The symbols move the points like this.
from | + % § & @ ~
z988 | z810 z128 z155 z59 z74 z584
z533 | z23 z261 z628 z884 z2 z474
z866 | z790 z767 z930 z34 z673 z356
z665 | z155 z904 z830 z221 z685 z59
z474 | z10 z637 z511 z2 z23 z725
z91 | z585 z903 z74 z988 z584 z395
z983 | z753 z994 z207 z198 z292 z348
z511 | z340 z665 z144 z40 z823 z261
z759 | z74 z396 z685 z665 z59 z988
z39 | z474 z23 z884 z232 z533 z904
z562 | z877 z248 z10 z725 z860 z855
z140 | z685 z39 z177 z779 z221 z665
z585 | z617 z518 z128 z810 z903 z257
z617 | z207 z866 z855 z281 z518 z198
z324 | z91 z584 z759 z637 z172 z248
z281 | z211 z34 z860 z562 z855 z518
z232 | z2 z511 z213 z703 z884 z533
z128 | z855 z877 z725 z745 z562 z281
z753 | z943 z504 z356 z639 z994 z146
z172 | z584 z810 z59 z759 z988 z91
z211 | z673 z901 z248 z877 z34 z866
z628 | z823 z140 z62 z577 z40 z511
z348 | z146 z943 z639 z292 z753 z333
z146 | z963 z703 z680 z994 z943 z177
z714 | z63 z367 z37 z767 z13 z859
z685 | z904 z474 z232 z830 z39 z155
z779 | z830 z232 z943 z146 z177 z221
z396 | z562 z860 z474 z904 z745 z128
z767 | z170 z983 z257 z153 z37 z13
z63 | z62 z333 z983 z170 z367 z577
z207 | z356 z790 z34 z211 z866 z639
z930 | z153 z257 z584 z91 z395 z901
z144 | z221 z830 z146 z333 z779 z140
z680 | z859 z63 z767 z790 z714 z504
z395 | z257 z617 z810 z584 z585 z153
z2 | z261 z340 z40 z628 z511 z23
z901 | z37 z304 z585 z395 z153 z767
z304 | z292 z639 z518 z617 z198 z983
z994 | z504 z859 z790 z356 z680 z943
z23 | z637 z759 z823 z511 z261 z10
z943 | z703 z213 z714 z680 z504 z963
z810 | z281 z855 z745 z396 z128 z903
z830 | z533 z2 z703 z963 z232 z39
z248 | z395 z585 z988 z172 z91 z930
z13 | z367 z348 z304 z37 z170 z63
z518 | z866 z673 z877 z855 z211 z207
z367 | z333 z146 z292 z983 z348 z62
z823 | z665 z685 z779 z144 z140 z340
z10 | z172 z988 z340 z261 z637 z324
z356 | z714 z13 z901 z673 z790 z680
z257 | z198 z207 z281 z903 z617 z304
z333 | z177 z963 z994 z753 z146 z779
z584 | z903 z281 z396 z74 z810 z585
z40 | z140 z221 z333 z62 z144 z823
z74 | z128 z562 z904 z155 z396 z810
z725 | z324 z172 z261 z23 z10 z860
z904 | z725 z10 z2 z533 z474 z745
z745 | z860 z324 z23 z474 z725 z562
z860 | z248 z91 z637 z10 z324 z877
z34 | z901 z153 z91 z248 z930 z673
z673 | z767 z37 z395 z930 z901 z790
z170 | z348 z753 z198 z304 z983 z367
z62 | z779 z177 z753 z348 z333 z144
z884 | z511 z823 z577 z213 z628 z2
z213 | z40 z144 z367 z63 z577 z628
z963 | z884 z628 z859 z504 z703 z232
z903 | z518 z211 z562 z128 z281 z617
z261 | z759 z59 z140 z823 z340 z637
z790 | z13 z170 z153 z901 z767 z714
z855 | z34 z930 z324 z860 z877 z211
z639 | z680 z714 z673 z866 z356 z994
z340 | z59 z155 z221 z140 z665 z759
z177 | z232 z884 z504 z943 z963 z830
z155 | z745 z725 z533 z39 z904 z396
z153 | z304 z198 z903 z585 z257 z37
z637 | z988 z74 z665 z340 z759 z172
z877 | z930 z395 z172 z324 z248 z34
z859 | z577 z62 z170 z13 z63 z213
z221 | z39 z533 z963 z177 z830 z685
z703 | z628 z40 z63 z859 z213 z884
z37 | z983 z292 z617 z257 z304 z170
z504 | z213 z577 z13 z714 z859 z703
z577 | z144 z779 z348 z367 z62 z40
z292 | z994 z680 z866 z207 z639 z753
z198 | z639 z356 z211 z518 z207 z292
z59 | z396 z745 z39 z685 z155 z74

The rows follow the links: the fewer symbols apart two points are, the more alike their rows tend to be.

Named rows; a name shown again gets a slightly different row:
z207: [-121  175  368   27 -727  836  -16   36  -92  210  504 -412  650 -284 -278 -309  141  597  -98   75  566  -80 -350 1038 -396  443  -19  270   48 -228 -392 -373  328  292  224 -395  268 -130  231 -489 -257 -257  -88 -461  433  119   17  372  142 -538  -47  531 -533   14  181 -213  -77]
z725: [  213  -122   -38  -303   641  -153  -405  -749   324   212  -374  -171  -311   550   318  -349    33   512  -347  -240   317  -499    71  -527   -85   -80  -294  -144  -493   821    95   -24    97   130   377   565   256   105  -139    46  -250  -494  -429  -127   332 -1008   -62  -265  -186  -102  -634  -203   187   165  -754  -214   428]
z155: [ 128   87  -38 -614  263 -716 -134 -619  226   85 -580  149 -762   80  242  146 -731  -14 -226  500   81  111 -116 -748 -494 -550 -399   48 -170  814  236  200 -346 -245 -411  510  227  250  -69   57 -369 -198  -81  597   38 -435  -86 -496 -118  123 -382 -244 -222  -95 -351  -77  424]
z859: [-137 -167   21 -453 -255  525 -183  585 -195 -215  255   12  210 -273 -190  559  406 -317   38 -152 -165   91   36  -69  384  595  229  234  254 -472  375 -296 -930 -203  -49 -498  462 -592  449 -282  356 -130  -32  409 -790  705 -117  -59  513  -33  209  570 -236    4  572 -333 -433]
z170: [-295 -440   98  916 -175 -134  -96  509 -608  437  -97  351  124 -291 -126  -17  621 -799  218 -313 -285  290  415  478  401 -139  194  175  225 -308 -168  423  672   99    2  -73 -335  360 -437  200  146  109  -77 -258   16  431  228    9  618  121  423 -325  641   29  657  247 -300]
z860: [  311   494  -319   180   109   201   476  -301   457  -433   255  -306   407   548    29  -542  -278   925    28  -176    94  -462  -219   185    14    -2    42  -382  -263  -101  -327  -215   440   258   287   -33  -305  -135   123   140   138   254   164  -691   621  -365   -65   492 -1138     7  -231     1   -49    46  -858   225   204]
z324: [  312   424  -225   146   282   309   329  -372   466  -334   229  -351   366   632    80  -568  -142   988   -70  -279   110  -557  -202    90    77    83    44  -370  -343   -41  -285  -241   398   256   398    44  -180  -157   105   141   168   147   112  -728   539  -506   -57   463 -1006   -45  -281    21    50   130  -935   140   172]
z983: [-357 -363  243  975 -297 -118   37  506 -508  459   20  306  100 -386  -73 -123  559 -708  258 -149 -206  375  351  656  279 -167  133  177  254 -334 -258  404  820   92  -29  -78 -455  436 -447  163   36  171   31 -283  175  371  269   72  588   24  442 -279  554  -28  695  236 -211]
z63: [-155 -228 -131 -350 -178  506 -224  550 -297 -204  193   97  174 -216 -217  489  619 -460   50 -355 -318  129   60 -107  525  636  282  131  160 -539  293 -240 -830 -194  -57 -461  389 -497  344 -125  425 -202 -113  390 -783  689 -130  -68  429   42  200  467  -83   96  556 -298 -454]
z261: [ 159  377 -260 -675  125 -703  402 -284  375 -478 -233   59 -564  -24  125  436 -962    6  -23  728 -199  276 -252 -759 -369 -454 -115 -126  104  202  211   64 -656 -364 -602  132  -68    1  183   92  -88  289  291  724 -290  134 -134 -233 -452  395  -17 -149 -447 -278 -235   67  280]
z628: [  110  -563   202   375   755  -235  -289    17   468    41   173  -128  -286   156   243   -27   402  -463   380    78   329  -380   664  -460   478    75   -89  -113   317    -7   234   301   131    92   591   453  -283   124  -281   224   -85   351   328   -60  -564 -1003   221  -384   822  -320   164  -308   775  -133   163   280    33]
z617: [-231  -37  -21 -244 -336  546 -544  -85 -719  568 -344   54  276   94 -172 -237  571  310 -562 -673 -122   18 -245  332  -46  350  -34  271 -571  304  -85 -346  -59  111   30 -178  673 -107   72 -284   71 -850 -952  -92  486  451 -112   44  -46   33 -496  353 -220  404 -122 -593  -65]
z745: [  259   -48   -21  -214   682   -42  -343  -698   327   176  -269  -217  -136   617   222  -457    90   558  -266  -365   300  -541    39  -479     9   -11  -264  -127  -492   624    62   -94   143   180   439   516   276    45  -119    46  -196  -416  -398  -226   339 -1058   -18  -175  -301  -142  -615  -137   211   195  -866  -115   423]
z248: [   41   606  -319   378  -391  -464   659  -123  -210  -116  -231   272    41   -36   -18  -250  -654   290   -58   149  -451   366  -357   275  -390  -638    52  -172  -213    49  -432   185   609    78  -554  -108  -457   324  -116   269    42   214   110  -231   813   570     4   323 -1061   572    -8  -337  -216     3  -298   273   165]
z703: [ -23 -268  532 -270  -54 -123 -205  -56  368   88  312 -299 -281 -529   53  325 -303 -299  229  871  802   57   89   13 -386   34 -295  272  598   65  254  104 -279  -93  129  123   84   78  -11 -300 -525  190  416  366 -627 -538   75 -380 1078 -612  267  108 -269 -344  632   -9   94]
z153: [-141   72  125 -291 -482  842 -469  -76 -458  412   20 -189  522    4 -224 -257  485  514 -397 -521  166 -116 -353  602 -153  542    3  250 -388  101 -170 -498  -16  176  138 -358  682 -202  200 -406  -37 -815 -694 -226  422  236  -92  198   21 -231 -358  558 -403  322 -130 -487  -54]
z232: [ 201 -491   -5  383  873 -105  -76  145  465 -205  170 -105 -211  357  231    7  490 -340  381 -238  116 -472  676 -560  772  162  105 -276  234 -165  308  230  -19   79  643  379 -319    9 -216  354  222  382  390 -138 -604 -863  125 -233  400 -152  201 -302  916  -82  -37  265 -102]

Each walk starts at a row. The symbols on each line, taken left to right, move it on to the next point.
Answer with the point's row; about right is enough.
---
[  278   604  -304   235    37   185   616  -226   407  -417   327  -265   408   423   -23  -512  -361   892    38   -43   -56  -320  -270   239  -165   -87    55  -369  -239   -97  -362  -191   432   267   119   -56  -383   -53    79   192   144   333   248  -677   663  -158   -34   570 -1192    93  -172    -8  -105    63  -764   294   115]
+ % § % % § % -> [-144  341 -282  281 -359 -585  266  -96 -616  271 -632  516 -112  -79   -8 -140 -364  -69 -201  -50 -641  557 -262  131 -316 -719  -30   -3 -327  331 -314  357  528  -72 -694    9 -221  435 -310  267  -27 -115 -337   58  791  720    3  120 -747  622 -122 -441 -104  142 -180  129  150]
% @ ~ ~ § § @ -> [ -82  429 -284  344 -439 -564  428  -97 -537  136 -495  470  -94  -91   -4 -150 -466   29 -212    5 -620  524 -314  201 -429 -709   26  -63 -319  213 -329  312  571  -55 -644  -17 -250  460 -232  286  -26   25 -158  -67  881  723   23  193 -862  667  -19 -407 -147   89 -248  207  158]
---
[-264 -100  -81 -125 -239  205 -496 -111 -867  636 -573  313   79   83 -101  -73  495  106 -554 -780 -413  189 -217  178  -36   72  -11  238 -597  494  -89 -160  111   43 -241  -60  577   74 -137  -73   26 -900 -994   74  586  568  -98  -45 -219  286 -455  101  -95  399 -159 -450   -2]
% ~ & ~ & -> [-173  -12   35 -276 -370  763 -499  -89 -536  507 -155  -82  409    4 -167 -239  572  487 -488 -658  -26  -76 -251  379  -70  461   49  273 -471  245 -144 -432  -70  140   81 -295  677 -177  156 -388   -7 -859 -840 -145  495  385 -100   67  -46 -129 -437  414 -344  363 -135 -552  -89]
% ~ § § % @ -> [-194   -8  -47 -200 -248  398 -535 -122 -831  591 -439  217  201   81 -123  -99  553  217 -585 -797 -270  107 -212  232  -25  218   31  298 -568  355  -53 -212   33   81  -61 -154  630  -20    8 -133   29 -917 -988  -33  552  498 -117   -4  -65  180 -487  193 -188  394 -154 -535  -36]
---
[-259   99  467  589 -759  311  175  207 -125  354  470 -212  477 -563 -205 -240  -52   99  142  440  480  173  -70 1174 -447   -8   -3  261  325 -294 -528   -4  812  248   63 -298 -333  252 -175 -235 -354  180  240 -507  426   92  141  373  372 -476  310  109 -185  -96  506  187  -65]
~ & + ~ & + § -> [-273   16  431  711 -690  167  179  228 -206  368  423 -155  417 -559 -161 -255   51  -87  203  414  358  208  -11 1122 -353 -142  -40  208  392 -295 -446  127  932  249    9 -198 -404  426 -247 -146 -356  255  261 -525  432  177  233  315  458 -357  382   10  -72 -113  587  208  -84]
% + ~ % + + -> [ 321    2 -432  -53  673  -92  333  247  550 -911  260  -27  -68  432  145  193    7  -72  365 -169 -385 -280  285 -746  720  164  279 -463  139 -507  285  -57 -606 -177  190    4 -286 -490  280  323  605  606  502   70 -644 -122  -28   85 -527  280  207    7  427  -81 -311  309 -224]
---
[-108  532 -319  331 -434 -537  549 -140 -361  -18 -395  373  -29  -73  -52 -191 -563  162  -87  113 -552  383 -377  273 -442 -705   27 -118 -243  124 -423  234  630  -23 -626  -80 -417  403 -208  254    2  146  -74 -146  839  628    6  310 -944  598  -44 -397 -203   60 -279  253  170]
§ § ~ & § -> [ 308  225 -510 -292  421 -261  516  191  560 -997  209   -3 -101  318  131  321 -378   -2  302  110 -426 -117   34 -744  389   65  195 -431  156 -448  304  -47 -785 -290  -98 -120 -220 -448  361  247  497  565  526  267 -695  111 -131   67 -690  404  245    4   36 -154 -290  258 -111]
& ~ & & + + ~ -> [ 285  391 -460 -524  223 -472  565   40  483 -884   63   58 -313   94   66  460 -727   47  163  369 -329   87 -172 -668   46 -171  131 -304  170 -238  320    0 -797 -341 -383  -46 -193 -313  318  200  315  581  582  513 -557  237 -176  -23 -698  400  149  -30 -249 -220 -247  194    7]
---
[ 312   57 -139  -84  589  204 -163 -528  400  -25  -14 -286  124  725  159 -547  104  805 -165 -405  263 -713   30 -240  118  155 -113 -276 -469  386  -49 -202  211  240  574  306   79 -119   37   97    2 -219 -213 -528  444 -898  -39  113 -565 -170 -477  -38  177  159 -959  -35  292]
& ~ & % % -> [ 329  196 -178   48  490  269  -10 -469  461 -179   72 -411  205  707   71 -564   51  862 -138 -422  217 -671  -98 -148   41  197  -60 -339 -390  242 -193 -218  283  304  567  197   19 -181   96   94   97 -158 -148 -573  467 -790  -10  234 -744 -168 -440    9  133  197 -969    6  190]
@ § & + + -> [ 161 -149   62 -434  586 -428 -392 -723  243  272 -579  -15 -579  350  265 -180 -231  227 -358   33  229 -237   -2 -706 -266 -320 -389  -62 -364  958  220  114  -18  -67   64  647  336  256 -147   42 -388 -521 -389  231  227 -844  -60 -485  -12  -31 -536 -286   14   63 -604 -220  474]
---
[-188 -387  -85   23  -46  398 -299  698 -525  -56   69  259  195  -78 -137  389  872 -641  100 -648 -528  136  276 -109  720  492  338  130   46 -530  245  -72 -558 -154   -6 -399  254 -341  121   10  521 -121 -226  230 -550  709  -69  -36  461  229  263  294  270  162  565 -239 -512]
+ ~ % § @ -> [ -26  -48  365 -570 -342  209 -119  150  256  -85  401 -300  -91 -551  -37  463 -252 -166  135  735  581  162  -77   97 -371  275  -99  287  556 -191  266 -111 -677 -183  -23 -181  287 -247  296 -543 -291  105  366  552 -755  -31  -45 -231  877 -513  279  422 -596 -281  647 -150 -118]
+ ~ % @ § @ -> [   43  -529   369   195   546  -281  -249   -79   429   160   202  -216  -381  -111   219    93   137  -456   332   371   562  -245   560  -259   141   -22  -202    32   458   125   255   281    84    77   416   479  -191   237  -242     5  -391   302   403    75  -565 -1002   162  -389  1097  -522   207  -266   465  -227   369   200   118]
---
[ 295  202 -450 -171  567 -135  466  194  544 -957  252  -61 -107  377  110  260 -187  -74  367  -46 -423 -170  136 -803  578  146  253 -428  118 -541  307  -41 -701 -189   56 -118 -263 -469  329  304  501  621  535  189 -650   67  -97   87 -633  385  212  -12  203  -95 -300  269 -161]
§ + & § § -> [-309 -497  -16  715  -48  -38 -178  617 -714  397 -144  425   96 -156 -119   86  836 -860  181 -569 -510  266  430  168  690   35  294   73   89 -355   35  308  323   24   27 -144 -180  148 -321  236  299   -9 -183  -69 -120  608  135  -48  529  213  313 -153  705  124  608   94 -415]
@ @ ~ ~ @ -> [-109  -53  360 -647 -375  294 -118  214  226 -148  407 -255   11 -488 -141  544 -198 -140  120  582  491  166 -101   88 -265  412  -75  305  504 -241  289 -278 -815 -241 -104 -297  359 -359  355 -474 -230   32  296  560 -759  142  -35 -175  814 -468  277  519 -623 -255  643 -256 -166]
---
[  -3 -512  486  125  443 -238 -240  -70  447  204  188 -221 -406 -200  175   89    8 -460  346  593  666 -160  448 -160  -29  -10 -249  110  533  153  286  272  120   38  381  450 -167  202 -256  -53 -488  269  376  157 -603 -933  154 -417 1148 -601  213 -165  315 -327  426  135   85]
% + § ~ -> [ 338  -86 -382   69  762  -72  245  305  534 -755  270 -135  -17  512  155  148  139 -172  379 -291 -278 -328  365 -743  805  191  285 -422  115 -490  291  -19 -474  -64  354    5 -295 -428  177  388  552  573  468   12 -637 -244   -6   94 -336  209  227  -87  575  -55 -349  278 -198]
% @ ~ ~ § § @ -> [ 350 -210 -269  213  813  -60  127  303  524 -647  296  -80  -62  493  187  106  273 -199  419 -342 -242 -400  466 -692  878  238  236 -439  147 -460  304   77 -310  -42  481  136 -370 -367   99  424  551  536  493  -86 -628 -389   24    6 -225  122  225  -77  740  -75 -238  300 -160]
